Below are the code and all the weights of a small trained network. Each question names an input and a class and asks about switching units off, where a switched-off unit gives its printed mean instead of its output.

import numpy as np


def w(rows, s, z=0):
    codes = np.array(rows[::2]) - 128.0
    scale = np.full(codes.shape[1], s)
    scale[-1] = z or s
    return codes * scale


def norm(h):
    return h / np.sqrt((h * h).mean(-1, keepdims=True) + 1e-5)


def f(y):
    return y / 2 * (1 + np.tanh(0.7978845608 * (y + 0.044715 * y**3)))


def log_softmax(a):
    a = a - a.max(-1, keepdims=True)
    return a - np.log(np.exp(a).sum(-1, keepdims=True))


def net(x, mask):
    res = np.array(x, float).reshape(1, 7) / 4 @ E
    u = 0
    for l in range(4):
        y = f(norm(res) @ A[l][:, :-1].T + A[l][:, -1])
        res = res + np.where(mask[u : u + 7], y, B[l][:, -1]) @ B[l][:, :-1]
        u += 7
    return log_softmax(norm(res)[-1] @ U[:, :-1].T + U[:, -1])


A, B = {}, {}
E = w([
[109,106,18,187,183],'x0',
[159,172,103,138,121],'x1',
[142,143,118,131,125],'x2',
[158,148,218,172,213],'x3',
[146,151,115,132,127],'x4',
[105,100,148,123,133],'x5',
[178,113,133,2,163],'x6',
],0.0091)
A[0] = w([
[88,141,101,106,223,192],'0.n0',
[114,132,98,240,71,107],'0.n1',
[144,159,173,110,140,41],'0.n2',
[115,183,101,127,95,53],'0.n3',
[113,138,154,187,114,4],'0.n4',
[116,144,147,76,2,179],'0.n5',
[166,120,131,166,254,130],'0.n6',
],0.0095,0.0022)
B[0] = w([
[152,127,115,61,1,180],'0.n0',
[92,82,162,131,232,253],'0.n1',
[78,163,189,115,202,136],'0.n2',
[106,75,60,135,143,142],'0.n3',
[146,25,214,96,155,148],'0.n4',
[211,40,158,249,120,243],'0.n5',
[175,54,154,181,100,215],'0.n6',
],0.0083,0.0053)
A[1] = w([
[102,81,175,158,91,250],'1.n0',
[95,188,136,171,159,86],'1.n1',
[140,210,172,138,141,117],'1.n2',
[81,180,57,12,76,82],'1.n3',
[235,114,49,117,108,96],'1.n4',
[149,140,105,110,126,83],'1.n5',
[146,64,146,118,84,91],'1.n6',
],0.011,0.0027)
B[1] = w([
[194,143,80,131,118,254],'1.n0',
[131,71,217,110,109,135],'1.n1',
[79,139,151,133,189,137],'1.n2',
[135,10,90,194,55,166],'1.n3',
[164,143,184,126,94,221],'1.n4',
[186,62,99,124,133,123],'1.n5',
[177,178,173,153,103,198],'1.n6',
],0.011,0.0064)
A[2] = w([
[108,189,82,170,135,143],'2.n0',
[166,81,63,91,192,45],'2.n1',
[59,207,165,191,129,42],'2.n2',
[235,124,166,34,118,60],'2.n3',
[99,174,168,53,176,4],'2.n4',
[56,72,158,122,151,156],'2.n5',
[182,154,90,244,1,132],'2.n6',
],0.0086,0.0038)
B[2] = w([
[16,130,112,67,121,128],'2.n0',
[141,1,108,168,54,124],'2.n1',
[208,107,186,163,55,123],'2.n2',
[176,136,213,25,160,189],'2.n3',
[120,108,65,151,242,127],'2.n4',
[131,193,54,97,118,142],'2.n5',
[54,119,108,208,202,255],'2.n6',
],0.0076,0.0088)
A[3] = w([
[83,174,171,220,191,4],'3.n0',
[107,126,112,17,194,69],'3.n1',
[112,178,196,10,120,40],'3.n2',
[143,157,162,123,179,93],'3.n3',
[75,237,197,91,210,47],'3.n4',
[204,133,148,143,144,154],'3.n5',
[1,164,36,173,100,165],'3.n6',
],0.0089,0.0022)
B[3] = w([
[245,86,106,133,42,248],'3.n0',
[88,103,72,167,133,134],'3.n1',
[69,137,60,95,169,187],'3.n2',
[75,112,138,87,113,166],'3.n3',
[89,129,120,78,159,168],'3.n4',
[111,124,175,106,76,255],'3.n5',
[75,217,103,57,174,247],'3.n6',
],0.011,0.0041)
U = w([
[129,66,66,245,64,126],'0',
[197,142,243,92,63,14],'1',
[21,205,106,92,243,252],'2',
],0.011,0.0034)

Each question gives the input, the list of numbers given to net, and the class t.
The units are the neurons (one row each of A and B). Each row of codes is followed by its name. A weight is (code - 128) times the scale printed after its matrix; where a second scale follows, it is the last column's (A, B and U).
mask holds one flag per neuron, layer by layer. A switched-off neuron (its flag False) gives its mean, the last column of its row in B, instead of its output. The means were averaged over made-up inputs and are rounded, as every weight is.
A unit's drop is (log p(t) with every unit on - log p(t) with that unit switched off) / (log p(t) with every unit on - log p(t) with every unit switched off).
The circuit of an input: a set's keep is (log p(t) with only the set's units on - log p(t) with every unit switched off) / (log p(t) with every unit on - log p(t) with every unit switched off). Starting from the 12 units with the biggest drops (on a tie, the unit counted first), units are removed one at a time, each time the one whose removal leaves the highest keep (on an exact tie, the one counted first), for as long as the keep stays at least 0.8.
units of the circuit, in order: the units of the circuit, biggest drop first
most important unit: the unit with the biggest drop
k most important neurons: the k neurons with the biggest drops, biggest first
k most important neurons of layer l: the k neurons of layer l with the biggest drops, biggest first
drop of u: that unit's drop, to one decimal
input [1,-8,0,-7,2,1,-4], class 2: most important unit : 3.n6
input [4,4,-3,6,-4,6,2], class 1: 3 most important neurons of layer 0 : [0.n0, 0.n5, 0.n6]
input [2,4,7,-1,-5,-7,-6], class 2: 2 most important neurons of layer 0 : [0.n5, 0.n3]
input [8,6,1,4,-1,1,1], class 1: units of the circuit, in order : [1.n4, 0.n0]
input [-3,0,4,0,-4,-1,-1], class 0: units of the circuit, in order : [2.n6, 1.n4]
input [8,-8,3,1,6,-2,4], class 1: 4 most important neurons : [0.n6, 1.n4, 2.n3, 0.n0]
input [-3,6,-1,-2,-2,-3,0], class 0: 2 most important neurons : [0.n5, 2.n6]
input [7,-6,0,-8,1,-1,-1], class 2: 2 most important neurons : [3.n6, 3.n0]
input [8,-4,-1,7,-3,-2,4], class 1: 2 most important neurons of layer 0 : [0.n0, 0.n5]
input [-6,0,4,8,4,6,3], class 2: drop of 0.n5 : 0.2
input [-7,-3,1,-4,4,3,-2], class 0: drop of 2.n6 : 0.2
input [6,6,4,-4,7,-3,-5], class 2: drop of 1.n3 : 0.0
input [7,-2,-7,3,1,-8,6], class 1: drop of 0.n6 : 0.4
input [-5,1,5,8,7,8,4], class 2: most important unit : 0.n5
